Below are the code and all the weights of a small trained network. Each question names an input and a class and asks about switching units off, where a switched-off unit gives its printed mean instead of its output.

import numpy as np


def w(rows, s, z=0):
    codes = np.array(rows[::2]) - 128.0
    scale = np.full(codes.shape[1], s)
    scale[-1] = z or s
    return codes * scale


def f(y):
    return y / 2 * (1 + np.tanh(0.7978845608 * (y + 0.044715 * y**3)))


def log_softmax(a):
    a = a - a.max(-1, keepdims=True)
    return a - np.log(np.exp(a).sum(-1, keepdims=True))


def net(x, mask):
    res = np.array(x, float).reshape(1, 4) / 4 @ E
    y = f(res @ A[0][:, :-1].T + A[0][:, -1])
    res = res + np.where(mask, y, B[0][:, -1]) @ B[0][:, :-1]
    return log_softmax(res[-1] @ U[:, :-1].T + U[:, -1])


A, B = {}, {}
E = w([
[174,81,111,145,22,200,117],'x0',
[102,213,117,154,96,172,75],'x1',
[17,92,89,249,192,229,89],'x2',
[108,186,3,169,115,63,218],'x3',
],0.0057)
A[0] = w([
[122,117,114,162,126,173,99,230],'n0',
[132,161,140,120,85,118,113,195],'n1',
[138,141,125,123,140,113,131,130],'n2',
[128,97,160,121,137,125,131,165],'n3',
[120,136,142,124,128,121,118,165],'n4',
[111,128,128,125,123,145,115,77],'n5',
[125,207,136,106,193,58,140,228],'n6',
[143,124,138,113,116,115,133,71],'n7',
[105,112,127,139,161,157,118,168],'n8',
[74,96,120,170,214,158,114,224],'n9',
[125,131,133,125,122,130,130,47],'n10',
[128,128,135,120,117,119,132,51],'n11',
[127,129,135,125,119,124,130,71],'n12',
[133,95,164,111,145,127,120,147],'n13',
[138,119,84,145,136,119,147,250],'n14',
[177,15,81,116,70,91,194,222],'n15',
[120,129,115,143,131,122,143,210],'n16',
[115,120,104,138,129,127,143,154],'n17',
[124,131,116,139,135,137,134,70],'n18',
[103,98,120,152,172,156,124,220],'n19',
[146,75,254,88,199,104,109,195],'n20',
[176,143,148,81,123,37,169,126],'n21',
[114,150,139,123,142,119,109,175],'n22',
[131,114,153,117,121,127,125,149],'n23',
[115,178,44,123,212,19,203,173],'n24',
[154,133,77,133,61,131,155,243],'n25',
[173,114,173,79,90,89,155,128],'n26',
],0.014,0.0023)
B[0] = w([
[78,132,104,20,107,216,111,178],'n0',
[133,158,105,2,124,156,118,156],'n1',
[114,130,143,146,141,131,129,134],'n2',
[159,112,99,123,116,125,130,149],'n3',
[135,130,115,83,119,152,132,134],'n4',
[121,133,164,181,160,118,132,130],'n5',
[34,116,143,85,161,184,188,201],'n6',
[135,143,158,191,154,102,117,136],'n7',
[98,123,136,181,132,152,137,161],'n8',
[40,91,94,182,106,157,120,219],'n9',
[134,137,155,187,159,102,133,121],'n10',
[134,140,161,198,162,100,128,125],'n11',
[136,139,151,176,152,107,130,124],'n12',
[168,116,118,144,134,95,137,156],'n13',
[103,133,95,67,110,106,117,158],'n14',
[165,54,88,85,130,135,189,204],'n15',
[109,125,121,119,115,110,121,143],'n16',
[114,139,144,185,153,75,132,140],'n17',
[118,134,163,207,164,80,129,127],'n18',
[82,130,94,155,135,174,126,180],'n19',
[202,92,73,70,126,24,178,232],'n20',
[137,201,214,127,138,178,89,217],'n21',
[118,115,128,64,107,164,140,138],'n22',
[155,129,95,93,115,134,119,143],'n23',
[23,109,19,166,104,20,113,246],'n24',
[114,172,129,78,156,30,126,178],'n25',
[168,166,133,161,107,104,63,205],'n26',
],0.027,0.011)
U = w([
[161,170,235,88,172,196,123,173],'0',
[73,72,52,133,138,98,201,214],'1',
[180,120,150,243,148,119,93,32],'2',
[144,183,126,119,113,79,59,86],'3',
[155,111,156,204,143,110,107,8],'4',
[164,122,172,226,132,117,139,44],'5',
[99,123,161,188,108,218,62,72],'6',
[254,84,126,115,122,93,163,126],'7',
],0.0068,0.0014)

Each question gives the input, the list of numbers given to net, and the class t.
The units are the neurons (one row each of A and B). Each row of codes is followed by its name. A weight is (code - 128) times the scale printed after its matrix; where a second scale follows, it is the last column's (A, B and U).
mask holds one flag per neuron, in row order. A switched-off neuron (its flag False) gives its mean, the last column of its row in B, instead of its output. The means were averaged over made-up inputs and are rounded, as every weight is.
A unit's drop is (log p(t) with every unit on - log p(t) with that unit switched off) / (log p(t) with every unit on - log p(t) with every unit switched off).
The circuit of an input: a set's keep is (log p(t) with only the set's units on - log p(t) with every unit switched off) / (log p(t) with every unit on - log p(t) with every unit switched off). Starting from the 12 units with the biggest drops (on a tie, the unit counted first), units are removed one at a time, each time the one whose removal leaves the highest keep (on an exact tie, the one counted first), for as long as the keep stays at least 0.8.
circuit, biggest first: the units of the circuit, biggest drop first
unit that matters most: the unit with the biggest drop
top k neurons: the k neurons with the biggest drops, biggest first
drop of u: that unit's drop, to one decimal
input [-7,-2,-6,-2], class 3: circuit, biggest first => [n21]
input [2,8,-8,-8], class 7: circuit, biggest first => [n20; n24]
input [2,7,2,-4], class 6: circuit, biggest first => [n20; n24]
input [-1,-4,8,-2], class 6: top 2 neurons => [n24; n15]
input [-4,4,-1,-7], class 7: circuit, biggest first => [n24; n20]
input [-8,2,-7,-2], class 3: top 2 neurons => [n21; n26]
input [-2,4,-5,2], class 3: top 2 neurons => [n21; n24]
input [4,2,-7,3], class 3: top 2 neurons => [n25; n26]
input [3,6,-6,-6], class 3: top 3 neurons => [n15; n26; n1]
input [-1,5,-7,-4], class 0: top 2 neurons => [n24; n21]
input [-5,2,-7,-3], class 3: top 2 neurons => [n20; n26]
input [-2,3,0,-5], class 7: top 2 neurons => [n24; n6]
input [4,-5,8,-3], class 6: top 2 neurons => [n24; n20]
input [-2,-6,-8,-5], class 7: unit that matters most => n20
input [7,6,-5,1], class 3: top 2 neurons => [n20; n25]
input [-2,5,8,-6], class 6: drop of n24 => 0.3
input [2,8,-5,1], class 0: drop of n24 => 0.5
input [0,5,-6,-1], class 0: drop of n24 => 0.3
input [2,8,4,0], class 6: drop of n12 => 0.0
input [1,-1,-7,3], class 3: unit that matters most => n21
